The rows lie along a hidden order. The number after each row says roughly how far along it the row is, from 0 to 20. A new part has a new order.
In the rows, 128 means zero.
127	110	134	123	125	127	112	124	135	103	119	126	135	132	129	139	129	108	127	111	141	141	139	124	111	157	125	126	139	156	120	134	129	145	109	120	144	116	114	150	111	125	127	126	131	136	90	124	128	112	105	117	54	129	156	134	132	152	119	111	139 => 12
129	141	114	95	108	117	136	133	132	125	135	118	117	142	114	120	169	109	143	128	84	118	149	132	145	145	132	113	136	125	159	135	164	137	135	103	140	133	120	162	132	113	135	67	141	153	143	163	123	137	131	119	107	145	150	133	107	107	137	159	126 => 20
128	107	128	129	125	131	119	120	136	112	123	128	133	133	128	137	132	109	132	109	148	142	135	122	87	151	120	129	134	150	119	129	130	141	111	118	145	115	119	138	112	126	128	132	130	132	102	129	123	109	125	129	60	144	148	135	117	158	128	107	139 => 14
135	139	118	104	115	141	134	125	132	132	143	132	112	124	117	126	155	141	150	115	96	134	123	137	119	123	114	114	115	102	116	121	134	116	134	109	115	138	130	141	157	133	130	118	124	139	168	150	100	147	205	110	172	117	111	133	101	131	142	157	130 => 13
131	151	124	92	119	137	151	127	125	121	144	128	120	117	125	126	136	181	145	128	104	138	114	141	142	108	133	113	115	85	114	127	123	101	150	149	104	141	135	134	159	138	139	120	131	121	176	137	117	141	210	138	217	119	76	132	131	123	123	152	102 => 9
133	108	148	178	139	131	111	115	125	117	107	138	146	112	137	142	90	143	124	132	181	152	120	132	100	131	112	151	130	155	88	125	99	126	104	154	127	124	131	141	137	142	122	178	107	123	98	100	120	106	114	123	110	138	137	120	152	171	129	102	127 => 2
135	133	125	120	126	140	133	123	129	138	145	132	128	117	125	122	120	151	136	115	126	130	107	121	118	103	114	118	101	108	132	115	124	115	140	123	107	134	135	114	166	136	130	146	129	150	159	151	108	144	195	142	171	118	107	134	104	135	139	140	123 => 12
130	148	135	126	123	134	146	132	115	147	111	135	122	123	139	131	128	175	138	159	137	132	117	147	156	115	123	133	138	94	69	127	92	94	121	139	99	145	137	150	160	142	122	132	102	103	143	107	116	149	181	111	235	120	76	109	162	129	136	146	116 => 0
125	140	126	83	115	124	133	138	126	121	117	123	120	138	124	130	152	125	143	131	109	124	146	138	170	160	134	119	153	127	101	134	128	119	113	121	143	132	120	179	133	130	128	98	122	123	101	128	134	139	143	96	140	121	125	119	155	123	127	146	131 => 7
125	126	123	108	116	126	129	124	132	116	121	119	126	146	124	133	165	109	139	120	111	135	151	134	98	164	132	116	155	138	114	134	140	134	109	109	160	117	119	142	96	124	129	102	132	127	131	141	122	109	139	126	82	167	144	136	117	127	130	135	138 => 16
133	115	131	109	119	124	104	128	136	98	123	126	134	126	124	138	134	109	127	102	118	144	139	127	121	153	125	119	140	157	126	134	138	140	127	111	128	125	117	158	133	133	135	123	139	151	91	128	124	116	116	102	78	107	163	133	129	136	111	111	128 => 12

92	160	147	118	145	100	143	142	146	141	116	71	153	138	144	103	132	93	150	110	84	113	140	128	136	76	130	105	131	87	135	110	167	150	82	135	126	118	86	149	164	147	94	105	111	117	123	131	114	136	96	137	124	172	115	127	135	180	161	146	107	96	125	123	132	123	120	133	113	115	104	120	159	116	139	130	76	140	144	130	116	140	90 => 2
89	185	145	116	143	107	130	162	134	136	116	97	151	142	151	135	140	115	178	115	105	133	135	124	130	70	117	101	135	108	124	127	173	159	100	131	130	132	104	140	154	147	79	101	120	112	114	122	113	145	103	142	128	121	116	140	138	208	143	136	115	94	131	134	136	134	119	155	117	106	124	127	161	116	147	136	97	186	157	141	112	145	94 => 12
102	177	151	123	148	95	143	150	149	143	118	69	147	139	136	98	133	85	138	106	102	105	139	129	138	76	133	113	127	97	136	109	173	152	91	137	125	114	88	160	160	148	87	110	111	119	134	135	116	137	95	133	123	165	118	121	136	154	163	148	99	101	125	118	128	118	132	124	111	120	99	119	178	114	133	130	76	141	137	130	113	138	97 => 0
99	194	147	122	140	114	125	153	140	142	114	104	141	145	152	119	131	114	173	119	93	127	139	116	131	58	111	110	124	119	131	134	172	158	101	143	127	127	102	148	152	146	70	91	111	97	121	131	115	136	112	138	120	137	117	136	136	212	142	142	115	88	132	122	141	126	125	136	107	106	118	121	151	119	136	139	104	158	152	137	115	145	104 => 9
92	168	147	122	144	100	133	155	138	141	118	84	144	143	149	117	144	106	174	112	88	118	140	126	131	75	120	121	125	112	131	117	156	164	91	140	128	125	103	138	165	151	105	108	111	115	129	130	115	134	100	140	127	139	117	130	137	189	145	144	103	91	126	130	133	124	123	130	112	109	110	123	160	125	141	134	83	162	145	127	107	137	96 => 6
97	163	138	116	137	126	114	154	127	127	120	111	136	141	157	156	146	142	187	123	102	141	135	124	123	77	113	111	128	123	119	141	156	150	112	135	130	139	121	119	138	134	68	110	124	109	111	119	117	138	120	140	128	94	114	147	137	196	135	129	125	94	133	142	140	138	119	150	116	101	140	131	151	128	148	140	120	174	158	140	111	144	94 => 20
96	157	143	117	139	112	123	168	126	135	117	108	140	143	150	143	145	130	183	115	94	127	137	123	128	90	113	105	126	112	125	134	160	161	101	138	129	136	104	130	145	144	64	96	117	109	119	125	115	136	114	140	127	107	115	142	138	210	139	133	118	92	132	135	138	132	120	141	112	97	126	128	170	127	146	137	110	166	156	134	110	145	148 => 15
87	169	138	125	151	94	142	158	138	141	107	81	154	141	145	112	143	101	162	97	86	116	137	132	132	78	131	109	130	116	138	107	165	166	95	133	131	124	89	153	162	153	99	107	109	116	122	128	112	132	95	135	129	150	115	125	136	163	166	135	97	89	126	125	131	120	125	142	109	106	109	125	162	111	145	126	58	166	149	135	112	133	103 => 4
90	167	145	113	138	116	125	152	129	124	116	105	140	140	151	148	144	133	190	121	78	146	134	128	123	81	116	105	134	127	121	131	139	160	108	129	130	136	116	127	141	146	75	113	127	110	112	118	116	146	107	142	130	95	101	144	140	209	138	130	120	95	127	152	138	139	119	157	115	100	137	132	164	127	157	134	112	170	221	141	113	143	95 => 18

Next part:
89	149	142	126	146	144	206	111	116	126	126	155	135	126	123	157	156	104	125	127	125	121	127	130	124	91	125	116	134	125	132	126	132 => 2
92	137	148	127	149	140	196	125	118	122	121	147	131	111	121	161	164	94	122	126	124	125	123	133	122	93	123	94	139	129	133	124	129 => 3
107	139	137	137	137	131	243	112	121	121	121	148	131	98	114	144	158	122	121	122	122	131	131	126	123	45	127	151	135	132	129	116	128 => 10
105	128	129	120	135	161	161	106	124	112	130	164	114	117	132	126	121	104	127	133	150	127	125	120	128	88	128	148	119	129	130	137	132 => 13
93	143	139	124	136	153	206	110	118	120	127	156	126	125	123	154	139	108	125	130	128	119	123	124	125	98	127	114	129	126	133	132	133 => 4
84	155	142	126	145	136	219	115	116	131	127	149	135	129	125	164	156	106	125	127	120	119	127	129	122	117	124	95	131	126	133	131	131 => 0
114	135	126	123	133	152	142	113	121	110	128	155	110	106	126	128	133	109	127	135	156	129	124	119	125	53	127	158	123	131	129	139	133 => 16
112	152	132	128	133	148	204	103	118	120	126	149	118	103	117	146	139	112	121	125	142	129	129	126	128	75	127	169	125	129	131	126	132 => 11
103	128	127	126	141	151	177	99	135	109	132	155	128	122	130	114	125	135	128	130	140	131	134	118	127	62	128	174	118	129	128	124	131 => 19
103	159	129	127	132	148	191	93	116	124	128	145	123	108	118	149	150	128	121	122	141	128	130	120	129	115	131	174	129	128	129	122	134 => 6
110	149	131	130	137	141	200	109	118	114	126	157	118	104	119	138	147	114	122	126	143	129	129	126	127	89	128	174	123	131	130	129	132 => 11
86	154	139	122	137	156	193	95	121	121	133	154	133	132	126	146	125	128	125	127	122	119	130	122	131	122	127	139	125	123	131	125	137 => 3
116	130	134	125	141	121	149	125	122	109	126	157	132	110	126	134	128	90	127	135	146	127	126	121	123	72	126	120	130	130	130	137	130 => 11
123	132	127	126	137	147	153	116	118	111	126	157	120	105	124	129	138	103	126	132	153	129	124	119	123	52	127	143	128	131	129	134	129 => 13
119	123	124	134	140	135	133	117	118	116	126	153	128	97	123	127	152	116	128	129	163	130	130	119	118	41	125	149	131	134	127	134	128 => 14
100	135	141	132	144	139	255	126	146	123	119	161	134	104	118	144	160	94	123	126	125	129	128	126	122	60	125	125	137	132	131	124	129 => 9
116	122	129	125	132	146	150	108	126	110	127	152	116	110	125	119	130	114	125	135	155	130	125	121	122	73	125	166	127	132	127	130	128 => 20
113	157	126	130	133	148	184	105	116	127	131	163	125	123	123	139	139	126	126	127	135	125	129	115	129	116	131	154	121	128	129	137	135 => 7
98	156	132	127	137	145	193	108	116	130	132	161	135	130	127	147	140	123	126	127	129	122	129	119	127	120	128	142	128	126	130	136	135 => 3
128	142	120	141	133	123	170	123	109	132	124	164	134	107	115	131	167	117	125	124	155	130	128	113	120	71	129	165	132	134	127	142	130 => 9
88	113	150	114	153	159	198	105	135	102	130	153	147	129	132	134	103	108	129	135	124	125	133	131	127	58	119	119	125	123	131	117	131 => 11
125	159	120	126	125	142	144	125	105	127	123	163	106	97	117	136	175	93	122	129	158	129	121	113	123	81	132	162	129	134	130	153	131 => 9
120	151	119	136	128	138	176	101	113	120	130	158	128	115	124	129	140	136	125	125	147	129	130	111	127	91	132	185	122	131	127	138	133 => 9
130	133	124	121	138	143	136	109	126	108	132	146	119	116	138	119	119	106	129	135	149	128	128	116	124	69	127	154	125	129	127	134	129 => 15
103	144	137	123	132	162	183	106	119	112	127	161	116	113	119	141	135	106	123	129	145	126	126	125	130	79	128	158	120	129	132	130	134 => 11
107	113	137	137	148	121	202	124	122	123	124	140	147	126	122	134	148	128	128	124	161	126	134	130	116	68	121	123	137	131	129	124	127 => 10
120	132	126	133	140	135	191	108	123	115	127	140	132	111	122	122	140	129	127	126	156	133	133	120	123	46	124	175	126	132	128	126	130 => 15
107	129	134	137	144	125	229	117	118	130	126	141	147	126	122	135	139	144	125	121	132	126	131	121	121	77	124	147	135	130	127	115	130 => 7
